Below is a small trained network, with its code and all its weights. Each question gives an input and a class and asks what happens when units are switched off, that is, made to give their printed mean instead of their output.

import numpy as np


def w(rows, s, z=0):
    codes = np.array(rows[::2]) - 128.0
    scale = np.full(codes.shape[1], s)
    scale[-1] = z or s
    return codes * scale


def norm(h):
    return h / np.sqrt((h * h).mean(-1, keepdims=True) + 1e-5)


def f(y):
    return np.maximum(y, 0)


def log_softmax(a):
    a = a - a.max(-1, keepdims=True)
    return a - np.log(np.exp(a).sum(-1, keepdims=True))


def net(x, mask):
    res = np.array(x, float).reshape(1, 2) / 4 @ E
    u = 0
    for l in range(3):
        y = f(norm(res) @ A[l][:, :-1].T + A[l][:, -1])
        res = res + np.where(mask[u : u + 12], y, B[l][:, -1]) @ B[l][:, :-1]
        u += 12
    return log_softmax(norm(res)[-1] @ U[:, :-1].T + U[:, -1])


A, B = {}, {}
E = w([
[242,179,162,107],'x0',
[101,255,66,145],'x1',
],0.0092)
A[0] = w([
[217,203,151,78,4],'L0N1',
[129,15,151,94,160],'L0N2',
[228,196,202,106,37],'L0N3',
[159,185,246,178,35],'L0N4',
[163,131,175,86,69],'L0N5',
[183,179,70,84,63],'L0N6',
[63,21,42,111,92],'L0N7',
[127,209,190,1,47],'L0N8',
[126,123,135,148,62],'L0N9',
[58,132,40,182,79],'L0N10',
[85,225,31,139,103],'L0N11',
[135,120,109,111,73],'L0N12',
],0.006,0.0039)
B[0] = w([
[125,31,61,119,188],'L0N1',
[88,204,205,144,253],'L0N2',
[63,66,31,126,211],'L0N3',
[84,105,34,93,155],'L0N4',
[67,144,56,171,155],'L0N5',
[97,100,184,86,171],'L0N6',
[160,132,130,230,227],'L0N7',
[155,114,211,118,160],'L0N8',
[122,149,122,98,128],'L0N9',
[253,92,130,113,198],'L0N10',
[88,117,229,124,240],'L0N11',
[120,127,137,144,128],'L0N12',
],0.0067,0.0043)
A[1] = w([
[137,127,129,134,61],'L1N1',
[235,162,167,126,2],'L1N2',
[175,141,89,105,35],'L1N3',
[129,83,108,90,31],'L1N4',
[220,148,81,106,5],'L1N5',
[123,77,158,131,111],'L1N6',
[139,111,96,107,148],'L1N7',
[95,96,92,84,41],'L1N8',
[182,132,109,173,10],'L1N9',
[248,126,85,86,33],'L1N10',
[221,123,98,107,46],'L1N11',
[151,176,90,87,159],'L1N12',
],0.012,0.0039)
B[1] = w([
[121,126,160,139,128],'L1N1',
[87,121,134,167,188],'L1N2',
[205,120,108,162,165],'L1N3',
[137,134,150,92,168],'L1N4',
[150,100,81,161,192],'L1N5',
[150,165,104,86,252],'L1N6',
[111,134,126,88,178],'L1N7',
[122,147,182,88,158],'L1N8',
[138,148,137,104,138],'L1N9',
[117,8,68,86,238],'L1N10',
[126,89,68,90,206],'L1N11',
[157,128,122,103,214],'L1N12',
],0.012,0.004)
A[2] = w([
[151,118,159,157,134],'L2N1',
[174,14,179,108,3],'L2N2',
[130,174,198,192,27],'L2N3',
[186,153,183,122,98],'L2N4',
[94,162,186,70,39],'L2N5',
[111,254,52,133,68],'L2N6',
[150,187,139,180,85],'L2N7',
[37,87,78,200,44],'L2N8',
[139,239,69,134,88],'L2N9',
[55,50,37,161,115],'L2N10',
[70,68,133,11,145],'L2N11',
[153,24,179,112,33],'L2N12',
],0.01,0.0039)
B[2] = w([
[94,172,103,124,162],'L2N1',
[208,170,187,104,211],'L2N2',
[81,118,99,156,177],'L2N3',
[103,98,115,113,169],'L2N4',
[158,97,91,120,173],'L2N5',
[189,127,185,146,192],'L2N6',
[86,206,116,125,166],'L2N7',
[170,102,58,51,204],'L2N8',
[163,109,255,164,182],'L2N9',
[163,60,68,75,249],'L2N10',
[9,208,102,241,254],'L2N11',
[229,199,169,122,211],'L2N12',
],0.009,0.0059)
U = w([
[181,70,66,85,221],'0',
[207,186,250,140,139],'1',
[30,179,106,181,1],'2',
],0.017,0.0022)

Each question gives the input, the list of numbers given to net, and the class t.
The units are the neurons (one row each of A and B). Each row of codes is followed by its name. A weight is (code - 128) times the scale printed after its matrix; where a second scale follows, it is the last column's (A, B and U).
mask holds one flag per neuron, layer by layer. A switched-off neuron (its flag False) gives its mean, the last column of its row in B, instead of its output. The means were averaged over made-up inputs and are rounded, as every weight is.
A unit's drop is (log p(t) with every unit on - log p(t) with that unit switched off) / (log p(t) with every unit on - log p(t) with every unit switched off).
unit that matters most: the unit with the biggest drop
top k neurons: the k neurons with the biggest drops, biggest first
top k neurons in layer l: the k neurons of layer l with the biggest drops, biggest first
drop of u: that unit's drop, to one decimal
input [-1,2], class 2: unit that matters most	L0N11
input [-2,2], class 2: top 3 neurons in layer 0	[L0N1; L0N3; L0N11]
input [-3,0], class 2: top 3 neurons in layer 0	[L0N7; L0N3; L0N10]
input [-7,7], class 0: top 2 neurons	[L0N2; L2N8]
input [-1,1], class 2: top 3 neurons in layer 1	[L1N10; L1N2; L1N11]
input [5,5], class 0: top 2 neurons	[L0N2; L0N1]
input [-7,-8], class 1: top 2 neurons	[L0N3; L1N10]
input [1,3], class 2: top 3 neurons	[L0N11; L0N6; L1N6]
input [1,4], class 1: top 2 neurons	[L1N10; L2N11]
input [-2,0], class 2: top 2 neurons	[L1N10; L0N7]
input [0,3], class 2: top 2 neurons	[L0N11; L1N6]
input [1,-3], class 2: top 3 neurons	[L1N10; L2N10; L0N2]
input [3,0], class 2: top 2 neurons in layer 0	[L0N3; L0N10]
input [2,0], class 2: unit that matters most	L2N11
input [2,2], class 2: drop of L2N11	0.1
input [-3,5], class 1: drop of L1N10	1.3
input [1,-6], class 1: drop of L2N4	0.0
input [-8,6], class 0: drop of L2N11	0.1
